Below are the code and all the weights of a small trained network. Each question names an input and a target symbol and asks about switching units off, where a switched-off unit gives its printed mean instead of its output.

import numpy as np


def w(rows, s, z=0):
    codes = np.array(rows[::2]) - 128.0
    scale = np.full(codes.shape[1], s)
    scale[-1] = z or s
    return codes * scale


def f(y):
    return np.maximum(y, 0)


def softmax(a):
    e = np.exp(a - a.max(-1, keepdims=True))
    return e / e.sum(-1, keepdims=True)


def log_softmax(a):
    a = a - a.max(-1, keepdims=True)
    return a - np.log(np.exp(a).sum(-1, keepdims=True))


def net(x, mask):
    ids = ['ΓΛδεημτφ'.index(c) for c in x.split()]
    T = len(ids)
    res = E[ids] + P[:T]
    r = res
    for j in range(2):
        rows = slice(3 * j, 3 * j + 3)
        q, k, v = (r @ M[0][rows].T for M in (Q, K, V))
        z = softmax(np.where(np.tri(T) > 0, q @ k.T / 3**0.5, -1e9)) @ v
        o = O[0][rows]
        res = res + np.where(mask[j], z, o[:, -1]) @ o[:, :-1]
    y = f(res @ A[0][:, :-1].T + A[0][:, -1])
    res = res + np.where(mask[2:14], y, B[0][:, -1]) @ B[0][:, :-1]
    return log_softmax(res[-1] @ U[:, :-1].T + U[:, -1])


Q, K, V, O, A, B = {}, {}, {}, {}, {}, {}
E = w([
[188,108,185],'Γ',
[149,152,75],'Λ',
[137,110,113],'δ',
[195,125,8],'ε',
[107,112,142],'η',
[222,67,170],'μ',
[33,40,154],'τ',
[118,29,130],'φ',
],0.014)
P = w([
[185,6,2],'0',
[105,219,129],'1',
[178,52,145],'2',
[111,221,121],'3',
[185,52,180],'4',
[118,220,124],'5',
[184,54,203],'6',
[115,223,123],'7',
[188,49,218],'8',
[121,217,131],'9',
[183,37,239],'10',
],0.0069)
Q[0] = w([
[192,136,149],'h0',
[163,55,6],'h0',
[31,152,87],'h0',
[120,81,120],'h1',
[128,112,31],'h1',
[87,198,218],'h1',
],0.012)
K[0] = w([
[201,109,145],'h0',
[175,147,13],'h0',
[30,71,70],'h0',
[141,188,58],'h1',
[49,157,116],'h1',
[133,112,213],'h1',
],0.011)
V[0] = w([
[209,160,132],'h0',
[140,148,108],'h0',
[2,140,84],'h0',
[144,127,191],'h1',
[44,97,80],'h1',
[136,137,98],'h1',
],0.0068)
O[0] = w([
[145,137,26,171],'h0',
[140,156,97,116],'h0',
[161,150,255,3],'h0',
[86,143,189,153],'h1',
[115,107,24,75],'h1',
[163,122,115,123],'h1',
],0.0065,0.0055)
A[0] = w([
[103,192,93,6],'n0',
[58,126,47,111],'n1',
[140,223,82,88],'n2',
[99,98,104,188],'n3',
[26,203,112,214],'n4',
[83,171,129,150],'n5',
[180,195,166,213],'n6',
[59,148,110,40],'n7',
[163,195,100,182],'n8',
[148,248,153,238],'n9',
[86,239,171,1],'n10',
[43,143,71,243],'n11',
],0.016,0.0039)
B[0] = w([
[169,151,140,147],'n0',
[75,102,165,209],'n1',
[166,219,134,206],'n2',
[177,166,130,253],'n3',
[2,103,155,206],'n4',
[84,98,119,165],'n5',
[97,65,169,249],'n6',
[170,126,152,143],'n7',
[131,83,160,243],'n8',
[108,245,111,253],'n9',
[174,135,50,164],'n10',
[160,105,57,229],'n11',
],0.036,0.0033)
U = w([
[115,123,91,59],'Γ',
[151,47,246,53],'Λ',
[157,106,68,254],'δ',
[141,121,192,236],'ε',
[123,121,128,64],'η',
[106,79,152,52],'μ',
[127,140,120,30],'τ',
[155,149,120,17],'φ',
],0.013,0.0074)

Each question gives the input, a string of symbols that net reads in full, and the target symbol t.
The units are the heads (3 rows each of Q, K, V and O) and the neurons (one row each of A and B). Each row of codes is followed by its name. A weight is (code - 128) times the scale printed after its matrix; where a second scale follows, it is the last column's (O, A, B and U).
mask holds one flag per unit, heads first, then neurons. A switched-off unit (its flag False) gives its mean, the last column of its rows in O or B, instead of its output. The means were averaged over made-up inputs and are rounded, as every weight is.
A unit's drop is (log p(t) with every unit on - log p(t) with that unit switched off) / (log p(t) with every unit on - log p(t) with every unit switched off).
The circuit of an input: a set's keep is (log p(t) with only the set's units on - log p(t) with every unit switched off) / (log p(t) with every unit on - log p(t) with every unit switched off). Starting from the 12 units with the biggest drops (on a tie, the unit counted first), units are removed one at a time, each time the one whose removal leaves the highest keep (on an exact tie, the one counted first), for as long as the keep stays at least 0.8.
units of the circuit, in order: the units of the circuit, biggest drop first
unit that matters most: the unit with the biggest drop
top k neurons: the k neurons with the biggest drops, biggest first
drop of u: that unit's drop, to one decimal
input δ Γ Γ τ δ Γ Γ η φ, target δ: top 2 neurons -> n6, n8
input Γ Γ Γ ε ε, target ε: units of the circuit, in order -> n1, n2, n8
input τ Γ Γ φ η, target δ: units of the circuit, in order -> n6, n4, n1
input φ η τ, target δ: unit that matters most -> h1
input Γ Γ μ η Γ τ μ Γ τ φ δ, target δ: top 2 neurons -> n6, n4
input δ η Γ η, target Γ: top 3 neurons -> n4, n9, n10
input ε Γ Γ τ τ Λ τ τ δ Γ φ, target δ: units of the circuit, in order -> n6, h1
input μ Γ η, target δ: units of the circuit, in order -> n11, h0
input φ μ ε δ μ τ Γ Γ Γ μ, target Λ: top 2 neurons -> n9, n11
input δ Γ Γ δ φ τ Γ Γ τ τ, target μ: top 4 neurons -> n4, n9, n5, n2
input Γ Γ Γ φ φ Γ Γ Γ μ, target δ: top 3 neurons -> n6, n8, n1
input Γ Γ φ φ Γ Γ Γ τ Γ φ μ, target δ: drop of n11 -> -0.5
input φ Γ φ Γ Γ Γ Γ η, target Γ: drop of n4 -> 0.9
input τ μ Γ Γ η Γ Γ, target Λ: drop of h1 -> 0.5
